Here is a tiny trained network, its code and every weight. The questions are about switching its units off for an input and a class, where a switched-off unit gives its printed mean instead of its output.

import numpy as np


def w(rows, s, z=0):
    codes = np.array(rows[::2]) - 128.0
    scale = np.full(codes.shape[1], s)
    scale[-1] = z or s
    return codes * scale


def f(y):
    return y / 2 * (1 + np.tanh(0.7978845608 * (y + 0.044715 * y**3)))


def log_softmax(a):
    a = a - a.max(-1, keepdims=True)
    return a - np.log(np.exp(a).sum(-1, keepdims=True))


def net(x, mask):
    res = np.array(x, float).reshape(1, 7) / 4 @ E
    y = f(res @ A[0][:, :-1].T + A[0][:, -1])
    res = res + np.where(mask, y, B[0][:, -1]) @ B[0][:, :-1]
    return log_softmax(res[-1] @ U[:, :-1].T + U[:, -1])


A, B = {}, {}
E = w([
[19,74,47,85,136,169,147,131,201],'x0',
[66,18,233,140,115,113,236,177,51],'x1',
[234,11,69,83,124,68,98,167,140],'x2',
[150,213,130,53,122,86,192,250,167],'x3',
[164,161,26,77,116,133,235,53,31],'x4',
[116,124,168,2,107,170,69,108,90],'x5',
[160,120,190,87,134,82,185,18,233],'x6',
],0.0047)
A[0] = w([
[190,74,95,104,128,114,114,160,140,32],'n0',
[64,97,74,97,135,137,148,144,167,59],'n1',
[130,127,133,122,138,114,141,104,150,16],'n2',
[85,144,89,158,133,136,89,176,64,62],'n3',
[127,70,120,167,128,140,94,70,108,83],'n4',
[136,143,91,116,120,127,168,100,95,41],'n5',
[53,83,66,93,128,145,145,129,184,95],'n6',
[124,117,165,151,126,132,91,161,171,49],'n7',
[178,61,113,113,125,107,114,157,146,50],'n8',
[116,55,176,143,125,118,199,159,88,24],'n9',
[159,171,73,129,125,123,74,111,151,52],'n10',
[104,85,164,124,123,123,162,144,104,41],'n11',
[120,116,82,142,129,142,95,190,79,117],'n12',
[139,165,108,84,130,137,61,110,139,100],'n13',
[108,86,179,75,126,134,145,141,84,80],'n14',
[197,151,172,152,131,114,124,124,81,69],'n15',
[130,174,136,96,125,126,165,190,149,91],'n16',
[153,163,86,129,125,131,89,112,163,41],'n17',
[196,150,184,142,131,115,110,121,84,103],'n18',
[156,128,65,109,119,125,199,89,74,55],'n19',
[140,133,176,104,128,109,160,69,190,78],'n20',
[172,60,105,120,125,110,112,136,127,68],'n21',
[113,128,91,134,127,134,86,179,74,36],'n22',
[142,160,131,96,131,115,160,190,149,60],'n23',
[178,76,109,95,130,117,110,150,126,70],'n24',
[141,127,71,253,125,103,196,153,182,34],'n25',
[195,152,169,142,121,110,122,140,102,70],'n26',
[117,107,183,148,126,124,85,163,161,78],'n27',
[150,169,93,137,130,136,89,110,160,50],'n28',
[156,101,158,101,134,104,169,70,193,79],'n29',
[146,170,129,91,128,120,168,191,151,67],'n30',
[115,113,179,142,125,120,59,172,190,51],'n31',
[106,135,164,11,113,151,64,114,99,54],'n32',
[36,232,179,151,126,162,137,101,119,2],'n33',
[142,144,88,90,129,131,165,100,78,91],'n34',
[110,90,124,177,132,148,91,50,93,79],'n35',
],0.013,0.0046)
B[0] = w([
[127,168,159,101,133,112,192,68,123,180],'n0',
[119,158,228,186,119,103,70,129,140,193],'n1',
[122,129,243,102,184,151,138,179,153,114],'n2',
[172,133,174,84,93,199,148,157,145,206],'n3',
[110,99,141,54,112,57,104,162,163,195],'n4',
[89,148,166,99,201,161,96,139,122,156],'n5',
[138,161,177,240,72,96,64,107,123,232],'n6',
[86,149,142,103,187,154,89,144,108,181],'n7',
[114,167,135,103,141,115,184,57,114,183],'n8',
[70,127,75,197,144,127,205,184,161,237],'n9',
[67,113,100,178,132,129,189,175,153,198],'n10',
[88,129,134,160,162,129,175,177,163,176],'n11',
[170,128,114,107,45,192,150,145,126,214],'n12',
[130,99,90,179,153,124,169,161,143,201],'n13',
[147,94,100,178,173,124,171,160,150,206],'n14',
[126,144,179,200,108,116,78,114,137,182],'n15',
[103,92,104,72,91,71,103,124,154,203],'n16',
[77,130,133,164,146,127,177,175,160,177],'n17',
[145,142,154,201,85,113,68,113,125,197],'n18',
[67,157,91,107,161,187,64,123,93,218],'n19',
[176,125,140,90,78,210,154,171,124,200],'n20',
[113,159,156,84,138,102,167,74,132,176],'n21',
[158,123,198,95,129,191,153,175,143,175],'n22',
[109,97,136,67,108,72,110,150,157,183],'n23',
[132,161,157,117,145,107,170,62,121,175],'n24',
[254,54,127,141,245,116,125,115,95,233],'n25',
[132,140,186,185,100,108,95,121,142,172],'n26',
[85,143,88,104,167,162,70,122,102,209],'n27',
[70,118,131,170,142,120,183,171,136,178],'n28',
[173,131,152,92,64,214,147,176,126,204],'n29',
[100,75,133,64,103,75,99,145,159,196],'n30',
[69,163,85,106,164,182,64,127,80,238],'n31',
[250,55,118,140,225,105,108,117,99,230],'n32',
[122,195,159,99,136,96,233,15,117,254],'n33',
[92,149,107,103,178,159,74,130,98,195],'n34',
[100,87,134,41,105,42,99,150,167,213],'n35',
],0.029,0.0056)
U = w([
[90,120,106,172,149,133,177,176,157,56],'0',
[83,162,114,100,164,173,71,129,86,79],'1',
[129,174,155,99,130,111,180,58,120,196],'2',
[169,128,156,96,79,197,139,168,132,73],'3',
[112,87,133,72,103,69,95,143,161,134],'4',
[137,151,175,193,100,112,76,120,128,126],'5',
[197,78,118,140,190,121,122,124,100,251],'6',
[151,130,2,156,45,112,108,77,91,181],'7',
],0.0097,0.0024)

Each question gives the input, the list of numbers given to net, and the class t.
The units are the neurons (one row each of A and B). Each row of codes is followed by its name. A weight is (code - 128) times the scale printed after its matrix; where a second scale follows, it is the last column's (A, B and U).
mask holds one flag per neuron, in row order. A switched-off neuron (its flag False) gives its mean, the last column of its row in B, instead of its output. The means were averaged over made-up inputs and are rounded, as every weight is.
A unit's drop is (log p(t) with every unit on - log p(t) with that unit switched off) / (log p(t) with every unit on - log p(t) with every unit switched off).
The circuit of an input: a set's keep is (log p(t) with only the set's units on - log p(t) with every unit switched off) / (log p(t) with every unit on - log p(t) with every unit switched off). Starting from the 12 units with the biggest drops (on a tie, the unit counted first), units are removed one at a time, each time the one whose removal leaves the highest keep (on an exact tie, the one counted first), for as long as the keep stays at least 0.8.
units of the circuit, in order: the units of the circuit, biggest drop first
most important unit: the unit with the biggest drop
k most important neurons: the k neurons with the biggest drops, biggest first
drop of u: that unit's drop, to one decimal
input [-5,3,-5,6,7,6,-5], class 1: 2 most important neurons : [n19, n34]
input [1,5,-5,-5,5,-1,-8], class 3: most important unit : n3
input [3,1,2,7,-7,-1,-3], class 1: 4 most important neurons : [n31, n27, n7, n35]
input [7,0,-5,6,1,-4,0], class 5: 4 most important neurons : [n6, n1, n35, n4]
input [2,1,3,8,4,7,-6], class 4: 3 most important neurons : [n30, n16, n23]
input [2,-6,1,-6,4,3,5], class 0: 4 most important neurons : [n10, n13, n17, n28]
input [-3,2,-6,-8,-4,-8,2], class 4: 3 most important neurons : [n35, n4, n32]
input [0,4,-5,6,-1,5,2], class 4: 4 most important neurons : [n16, n30, n25, n23]
input [-1,-7,-6,3,-1,8,-4], class 6: 2 most important neurons : [n32, n9]
input [4,-1,-3,1,1,-5,-5], class 3: 3 most important neurons : [n32, n3, n12]
input [-3,-5,-5,-4,-7,-4,8], class 3: 3 most important neurons : [n20, n29, n19]
input [-8,0,8,5,-3,3,-5], class 2: 3 most important neurons : [n0, n8, n24]
input [-6,-1,-2,8,-3,-3,8], class 3: 3 most important neurons : [n20, n29, n35]
input [1,6,-3,-2,4,-1,6], class 0: 3 most important neurons : [n9, n3, n12]
input [-1,-5,-2,0,0,-1,5], class 0: units of the circuit, in order : [n10]
input [-1,-4,0,-3,3,1,-3], class 0: units of the circuit, in order : [n10, n13]
input [-1,-4,-3,6,-5,3,3], class 4: drop of n30 : 0.6
input [-4,-2,2,1,-7,6,-8], class 3: drop of n20 : -0.1
input [-1,2,6,-6,6,7,-7], class 3: drop of n27 : 0.2
input [6,1,-6,8,-5,3,7], class 4: most important unit : n16
